The same points and some others measured another way (B), then each row and its match in B:
B:
0: 207	-157	71	128	116	107	-230	63	63	-85	-106	-141	73	-27	-22	-286	-143	-163	20	158	-375	86	18	185	-58	55	212	-45
1: -54	81	-67	-29	4	1	-121	117	64	-125	91	13	-200	148	-240	193	158	215	-10	-31	264	8	52	222	220	-11	-180	104
2: -242	129	-179	-73	110	-235	171	110	-45	101	-324	-102	109	-152	31	-151	-74	-183	91	95	45	-22	220	152	-4	105	-252	129
3: -25	-170	41	117	17	97	13	-73	-11	-131	311	-114	-106	73	-94	-148	-3	36	85	-47	103	-30	67	179	-25	-21	-36	46
4: 374	-106	107	95	77	88	-290	127	105	-36	-177	-137	73	-10	-23	-208	-110	-9	-26	124	-302	131	-170	35	95	78	368	-191
5: -175	0	-137	99	55	74	-21	-65	-113	-70	-12	-125	-146	86	-95	-104	26	30	-50	155	234	-88	145	151	163	-42	-165	200
6: -100	22	86	12	-28	-89	136	182	0	126	-133	-83	157	-166	40	-90	-306	-268	167	11	-204	-38	158	50	-136	78	160	11
7: -213	12	84	80	82	47	-69	-47	-26	-63	41	20	-90	-6	-89	-97	69	85	40	19	70	115	210	119	-39	94	-150	81
8: 143	-58	121	123	92	113	-251	70	64	-86	-120	-37	2	-9	-47	-187	-34	-22	-2	113	-253	163	14	100	-3	95	154	-61
9: -57	-70	14	175	-43	207	-54	-67	-70	-174	219	29	-225	151	-99	-48	105	130	-27	10	245	11	47	99	125	-69	-77	86
10: 128	26	33	181	-229	278	-120	127	-22	-149	21	284	-195	179	-9	164	111	145	-100	-62	244	98	-114	-45	290	-143	73	-37
11: 7	-102	160	289	-310	449	-110	55	-134	-89	176	154	-162	198	-5	157	-201	-48	-79	24	126	-98	29	-82	188	-256	368	78
12: -196	158	119	-63	212	-237	40	55	57	79	-165	-61	46	-200	-64	-206	67	77	154	-1	-68	227	161	49	-155	344	-165	-57
13: 92	-39	58	103	134	32	-40	-18	39	-172	246	-180	-205	47	-171	-251	120	96	95	68	-54	69	-40	195	-53	172	-45	10
14: 107	-105	-196	-148	206	-234	-159	133	116	79	-328	-299	249	-67	-61	-127	-162	-87	9	88	-76	-59	68	271	154	2	-14	-14
15: 50	-121	104	213	-17	234	-72	-82	-51	-164	296	-47	-220	130	-97	-147	63	125	7	18	122	32	-28	58	60	-5	69	8
16: 249	144	-69	205	-170	62	323	191	-90	-74	-190	167	-95	-80	255	-304	43	-218	85	61	-48	119	-270	-146	42	92	46	-121
17: 142	108	103	46	109	-113	68	109	80	-34	-101	-2	-28	-136	19	-307	132	59	136	-10	-130	264	-123	-18	-95	305	-25	-190
18: 1	173	-8	185	-383	257	145	250	-195	77	-60	63	-173	126	24	248	-281	-125	-54	135	224	-253	-88	-215	335	-199	410	114
19: 237	169	90	42	148	-129	46	155	55	3	-154	-175	-71	-139	-27	-354	62	32	116	147	-238	187	-213	-52	-48	371	144	-182
20: 69	-67	56	145	-149	248	-159	98	11	-154	137	116	-154	171	-101	137	-15	37	-37	-27	84	-2	16	129	163	-148	97	60
21: -292	-24	-8	70	-24	40	50	-40	-97	30	-38	43	9	-13	13	-13	-63	-11	14	-25	234	-18	256	52	55	-62	-141	111
22: 82	-40	-390	-11	-31	-92	168	94	-83	8	-160	-210	15	62	42	-95	-92	-126	-22	108	310	-248	-74	140	331	-165	-118	104
23: 230	-36	135	60	122	7	-209	84	80	23	-215	-115	91	-83	1	-243	-67	36	13	94	-244	186	-91	-18	27	169	261	-197
24: -46	53	16	-28	55	-207	266	142	-7	125	-48	-242	96	-178	11	-228	-226	-205	222	37	-131	-76	54	55	-144	183	89	-13
25: 283	76	141	46	99	-81	4	154	145	-118	56	-34	-112	-71	-72	-262	166	108	157	-36	-202	258	-210	62	-96	312	45	-211
26: -41	-345	-250	-76	144	-22	-329	-99	28	16	-124	-272	215	128	-99	18	-153	70	-141	22	295	-178	213	323	334	-298	-96	101
27: -186	-110	3	106	9	129	-77	-64	-32	-120	115	47	-78	71	-65	-39	34	20	7	-29	144	29	226	203	17	-74	-179	125
28: 10	-121	27	155	6	163	-44	-91	-28	-178	266	3	-194	121	-81	-130	140	151	14	-37	214	53	3	115	77	-22	-106	24
29: 144	-121	97	173	109	117	-128	-72	-78	39	-78	-296	17	-26	18	-365	-168	-3	-23	225	-112	1	-75	-89	71	87	342	-90
30: -6	-92	38	-22	-10	-34	-55	132	106	-40	71	-19	58	-4	-93	46	-101	-59	114	-114	-40	0	119	245	-19	-23	-6	10
31: 79	131	40	-21	257	-217	20	112	54	60	-199	-320	24	-179	-81	-375	-52	-55	142	206	-305	105	-27	78	-119	366	80	-66
32: 196	-47	338	178	103	103	-141	-1	81	-108	83	33	-70	-83	-5	-351	101	129	109	-25	-270	355	-110	-69	-180	291	192	-252
33: 289	48	78	115	45	74	-121	74	33	-87	2	-100	-172	51	-86	-179	113	206	-9	97	4	125	-255	-64	169	163	196	-168
34: 78	73	-102	106	-188	74	135	172	-21	-108	-117	292	-72	32	125	15	102	-63	18	-103	189	102	-73	18	152	-77	-143	-28
35: 146	346	-84	-115	53	-349	275	298	86	86	-337	19	-2	-193	50	-157	165	58	156	-26	47	203	-223	-89	66	339	-127	-196
36: -42	-4	62	-5	120	-218	244	47	28	63	9	-167	103	-203	48	-333	-84	-121	239	-54	-113	69	60	71	-216	239	-49	-82
37: 306	-371	-235	57	-16	196	-386	-8	62	-164	27	-161	23	285	-111	67	-63	95	-196	25	249	-168	-80	292	467	-388	83	22
38: 26	-80	200	83	-35	75	-96	56	68	-17	6	135	56	-41	26	-44	-15	71	61	-149	-5	194	44	-10	-26	46	95	-149
39: -116	127	365	69	-18	46	-85	110	-20	169	-65	-70	16	-116	-86	-2	-216	74	81	49	-148	97	97	-198	-62	216	412	-97
40: -202	177	13	139	-48	116	22	-34	-187	35	-115	19	-199	50	-26	-26	73	189	-88	146	361	25	47	-187	240	52	-7	75
41: 121	103	105	-17	149	-176	23	117	120	-15	-93	-37	-6	-137	-35	-243	133	113	141	-39	-109	262	-90	23	-81	319	-44	-200
42: -184	1	-179	120	85	49	72	-54	-210	41	-120	-340	-57	9	-31	-253	-210	-192	-28	349	72	-238	156	97	111	-28	23	253
43: 155	125	17	59	95	-124	149	142	-15	48	-209	-165	6	-161	71	-369	-49	-108	124	152	-193	93	-147	-61	-47	272	124	-126
44: 146	6	190	-7	40	-126	59	176	123	52	5	-83	92	-153	-17	-160	-109	-36	207	-101	-220	130	-60	23	-140	215	197	-202
45: 31	-21	-61	156	-8	214	-171	-4	-35	-215	141	-10	-278	203	-167	-15	147	130	-79	112	178	-3	3	189	211	-66	-78	135
46: 160	87	108	52	-66	-123	273	103	0	92	-95	73	42	-152	178	-229	57	114	144	-161	164	198	-239	-292	40	206	96	-324
47: -99	-24	-108	155	4	100	88	-53	-141	-72	25	-84	-139	56	3	-194	8	-45	-4	128	189	-74	63	70	108	-32	-106	127
48: -16	-53	-22	196	-8	189	-10	-61	-87	-168	164	-18	-223	114	-61	-166	95	45	-7	89	145	5	7	100	86	-19	-75	88
49: -144	-71	38	97	-91	159	-82	-20	-50	-54	115	79	-83	110	-68	97	-17	102	-26	-70	273	-18	155	70	146	-128	-38	77
50: -42	-177	-38	143	-216	275	-89	74	-51	-106	148	76	-54	177	-48	182	-201	-134	-38	-35	144	-181	140	195	175	-325	106	170
51: -147	-12	-83	106	-61	137	-33	0	-61	-132	43	134	-141	120	-54	48	103	46	-49	-14	274	18	140	150	159	-119	-222	140
52: 197	-86	-49	150	3	161	-133	-6	-64	-72	-3	-169	-117	128	-48	-149	-18	102	-88	158	135	-50	-152	-9	269	-52	187	-25
53: 305	-129	180	140	-35	127	-45	114	107	-145	281	-66	-102	31	-75	-161	-47	-7	136	-69	-209	71	-166	108	-73	78	266	-142
54: 55	-36	-75	189	-180	300	-170	27	-126	-50	-167	124	-102	188	43	102	-33	87	-204	103	319	-45	-49	-98	421	-245	147	42
55: -32	-52	177	180	-26	212	-159	-20	-22	-94	37	126	-88	44	-18	-73	42	83	-22	-3	21	169	80	1	26	12	60	-27
56: 122	93	187	215	-369	368	-96	228	-93	13	1	195	-166	160	-8	300	-197	40	-91	31	130	-58	-130	-252	307	-173	524	-29
57: 88	-761	-347	18	51	142	-354	-252	61	-146	75	-109	348	224	75	-51	-139	-34	-165	-225	412	-189	238	489	340	-624	-252	54
58: -12	-97	-198	75	-29	120	-158	14	-88	-19	-167	-109	-8	136	-38	33	-113	-12	-147	156	241	-159	72	117	347	-219	28	142
59: -27	133	50	-74	263	-322	154	77	79	46	-115	-218	40	-238	-48	-392	71	1	224	42	-181	193	23	99	-216	413	-142	-108
60: 194	-657	-238	-34	151	99	-511	-222	168	-195	175	-169	207	269	-118	2	38	247	-166	-218	402	-75	111	480	378	-446	-208	-42
61: 123	46	141	194	-10	118	33	-24	-55	-65	39	42	-168	-2	41	-259	158	186	22	14	120	200	-168	-183	65	168	86	-167
62: 64	205	-19	0	130	-235	216	141	-19	99	-258	-180	14	-201	53	-357	-5	-62	144	133	-99	104	-108	-79	-45	326	18	-115
63: -138	-55	26	145	-223	238	-15	85	-114	-1	57	55	-52	113	-24	176	-239	-112	-26	21	156	-170	156	38	164	-228	176	156
64: -243	-78	-144	53	66	7	-16	-142	-168	110	-182	-169	67	16	33	-120	-88	73	-93	115	395	-107	190	-30	249	-101	-91	104
65: 58	30	74	138	-105	182	-150	44	-11	-101	-42	225	-146	107	-12	62	167	234	-87	-57	257	180	-62	-81	236	-31	10	-88
66: -84	-222	39	231	-52	262	-15	-147	-91	-189	312	29	-153	132	-16	-156	27	5	15	-38	179	-17	115	139	12	-130	-78	96
67: 198	-46	-48	94	27	94	-195	178	15	-16	-297	-125	83	-3	4	-132	-223	-217	-46	220	-287	-22	-20	125	125	-31	270	10
68: 84	113	245	76	10	-7	-61	44	28	73	-201	166	9	-115	90	-146	145	290	26	-103	108	360	-125	-302	72	237	118	-317
69: 3	173	9	2	118	-109	-32	154	24	30	-274	-83	-11	-102	-50	-158	-12	-31	48	152	-147	123	24	58	15	219	12	-10
70: 185	112	145	49	203	-126	-6	91	75	-13	-80	-208	-63	-149	-66	-396	55	55	139	129	-288	217	-144	-1	-125	399	123	-171
71: -40	-99	-117	161	39	137	2	-85	-90	-156	146	-129	-186	117	-76	-192	44	-6	-12	130	165	-83	57	190	105	-59	-131	154

-74	21	-38	-166	-219	-184	12	48	-86	109	-24	-169	-24	101	196	7	105	-75	40	-61	-80	-105	-47	67	-116	117	52	-115	42	-63	-55	53	36	63	416
31
75	231	-221	-326	68	-283	27	-157	-212	-115	-41	-477	92	-16	-305	149	251	-63	-332	105	52	-5	-232	46	-301	-63	36	-81	7	89	-155	-83	-6	-20	507
64
173	-107	-219	-235	-44	151	30	106	77	64	-197	-34	-136	120	443	225	-106	44	6	-40	-235	307	169	113	20	179	194	145	75	-155	252	-234	60	-41	-25
4
86	105	50	-260	-10	-73	108	180	348	-332	-435	72	-72	411	-239	181	323	-16	240	-20	-12	462	-255	163	201	416	138	-91	-328	120	495	-125	47	-219	-105
65
-262	-85	-61	12	-178	-14	-161	208	-53	17	339	-342	101	-110	137	313	-184	-67	-151	-295	8	-220	92	30	60	-116	-145	-103	32	-129	-268	-194	57	-67	408
39
120	204	-244	3	-309	-30	-18	-391	-254	47	-43	80	-145	-129	224	119	-305	-63	97	229	95	-16	98	-221	-559	-314	-4	71	403	-115	8	-69	-170	395	354
14
204	-54	-126	148	-116	-269	149	-419	-342	117	70	324	-107	-99	-102	53	61	-273	35	-84	18	-211	-49	-237	-87	-311	72	72	111	-71	128	67	-117	113	157
17
612	489	-425	-192	396	242	221	-473	-21	274	4	-69	251	-376	-380	130	192	-111	-202	689	455	211	493	-554	-578	-352	312	192	647	208	136	-96	-219	88	-280
57
-129	210	-20	-169	-76	-258	58	-51	-65	37	-103	-131	-31	234	-295	-10	337	-108	125	30	171	-114	-110	-12	-102	116	-63	-167	-15	64	-41	185	15	78	281
59
129	-137	-108	-181	139	-72	194	45	-27	257	76	-58	11	104	-133	133	360	-106	-95	-184	-159	60	198	-14	235	101	187	-15	-99	-32	115	-74	98	-279	-116
32
134	-68	-212	-223	-40	-17	60	-25	-68	51	-94	-104	-110	83	182	208	2	-4	-93	-62	-200	190	81	71	-45	52	144	68	23	-119	124	-193	49	-53	108
23
-59	401	-7	-313	167	-272	-62	148	96	-183	-335	-399	207	192	-250	-67	473	-148	-19	220	410	-179	-422	113	-94	337	-30	-116	51	223	-81	339	33	77	430
2
64	-73	-34	160	-266	-86	118	-250	-115	115	-47	476	-236	109	51	79	-62	-165	334	-113	-5	-25	111	-195	1	-124	20	40	65	-134	279	24	-78	141	-48
25
-124	25	-66	-231	72	21	45	192	117	136	-86	-146	-68	318	-111	142	272	-7	103	-116	16	98	173	85	188	276	-8	-72	-73	-29	51	4	136	-120	-81
15
-20	216	27	-184	129	-111	87	146	136	150	14	-214	226	97	-305	-20	489	-158	26	84	273	-140	40	-85	46	191	79	-161	54	161	-25	196	37	-124	92
27
-143	230	60	-171	-105	-304	77	10	-4	-29	10	-213	92	171	-429	9	425	-120	60	-2	158	-106	-176	-25	-85	110	-24	-280	-118	139	-54	113	13	-57	353
12
-80	36	-84	-165	-143	-231	-12	-28	-135	-42	-199	-87	-158	233	93	61	107	-70	74	-86	-40	-62	-197	139	-61	142	-40	-34	-28	-77	13	91	48	124	367
69
14	-19	-147	-202	160	-111	91	22	-80	143	-12	-173	-14	146	-178	136	303	-89	-110	-136	-4	-33	69	38	149	91	33	0	-53	-18	-8	7	97	-132	34
55
43	90	-103	-342	180	-103	-44	225	112	-133	-399	-254	16	270	99	77	285	-62	-40	5	70	59	-266	262	158	414	59	62	-55	34	112	121	114	-39	174
43
193	-170	-167	-19	-87	-106	125	-147	-244	320	173	48	-12	-157	272	62	34	-166	-113	-118	-172	-158	188	-139	-59	-153	201	73	174	-148	13	-39	-17	-8	175
8
-105	281	39	20	-38	168	-89	198	327	22	-60	10	151	64	-31	99	49	-114	310	170	465	-73	169	-182	-14	136	-66	-74	254	77	88	129	-46	95	-34
30
35	-6	-257	-386	162	96	-114	264	65	32	-383	-314	-91	235	505	144	8	43	-80	13	-48	95	-6	302	78	398	53	201	148	-129	17	38	155	82	138
67
15	2	-54	-124	38	-170	98	15	-65	174	-48	-32	-1	141	-53	2	310	-152	35	-72	37	-135	6	-9	93	133	73	-32	7	-10	38	149	53	-37	111
48
-85	160	-55	-49	4	-42	-10	21	46	-12	4	-94	47	80	-229	167	122	-105	76	1	235	-60	40	-83	-8	2	-78	-74	65	33	-10	25	-4	10	109
49
-119	188	-159	48	93	-21	-192	-13	-126	78	81	-216	144	-145	57	122	-84	-193	-64	59	471	-476	19	-127	-99	-148	-227	83	403	-29	-306	233	-27	261	334
24
230	209	-75	-76	324	-94	13	-41	144	-293	-560	229	-14	235	-209	76	289	-236	180	146	422	17	-385	9	216	241	10	199	38	135	380	269	-34	84	-147
34
282	71	-235	25	-335	223	85	-313	-15	59	-126	370	-249	-54	383	220	-414	9	268	214	-74	364	327	-246	-420	-210	172	154	348	-161	376	-289	-178	256	-73
37
126	-129	-295	-312	93	-50	25	53	-201	194	96	-422	25	-75	264	206	58	-12	-403	-116	-261	17	127	124	-47	4	164	82	85	-127	-133	-200	102	-124	285
29
-69	162	18	-256	-92	-245	55	113	34	14	-120	-234	75	186	-86	-32	367	-84	42	28	54	-56	-175	75	-69	259	77	-182	-53	81	-3	133	47	-27	363
5
283	-121	-258	-5	-79	-150	31	-292	-281	-115	-116	134	-159	-102	226	240	-200	-149	-138	-93	-138	28	-171	-10	-95	-225	92	215	81	-139	178	-163	-70	103	231
54
-56	44	-189	144	-35	-35	40	-294	-309	381	309	86	-33	-144	-119	101	-29	-195	32	-42	229	-386	373	-331	-138	-371	-131	41	350	-121	-209	121	-62	189	87
3
-27	-8	-10	-239	-136	-111	34	164	123	-110	-337	-13	-153	354	151	87	162	-16	177	-103	-123	198	-182	221	108	362	75	-45	-169	-45	247	-14	82	-31	142
19
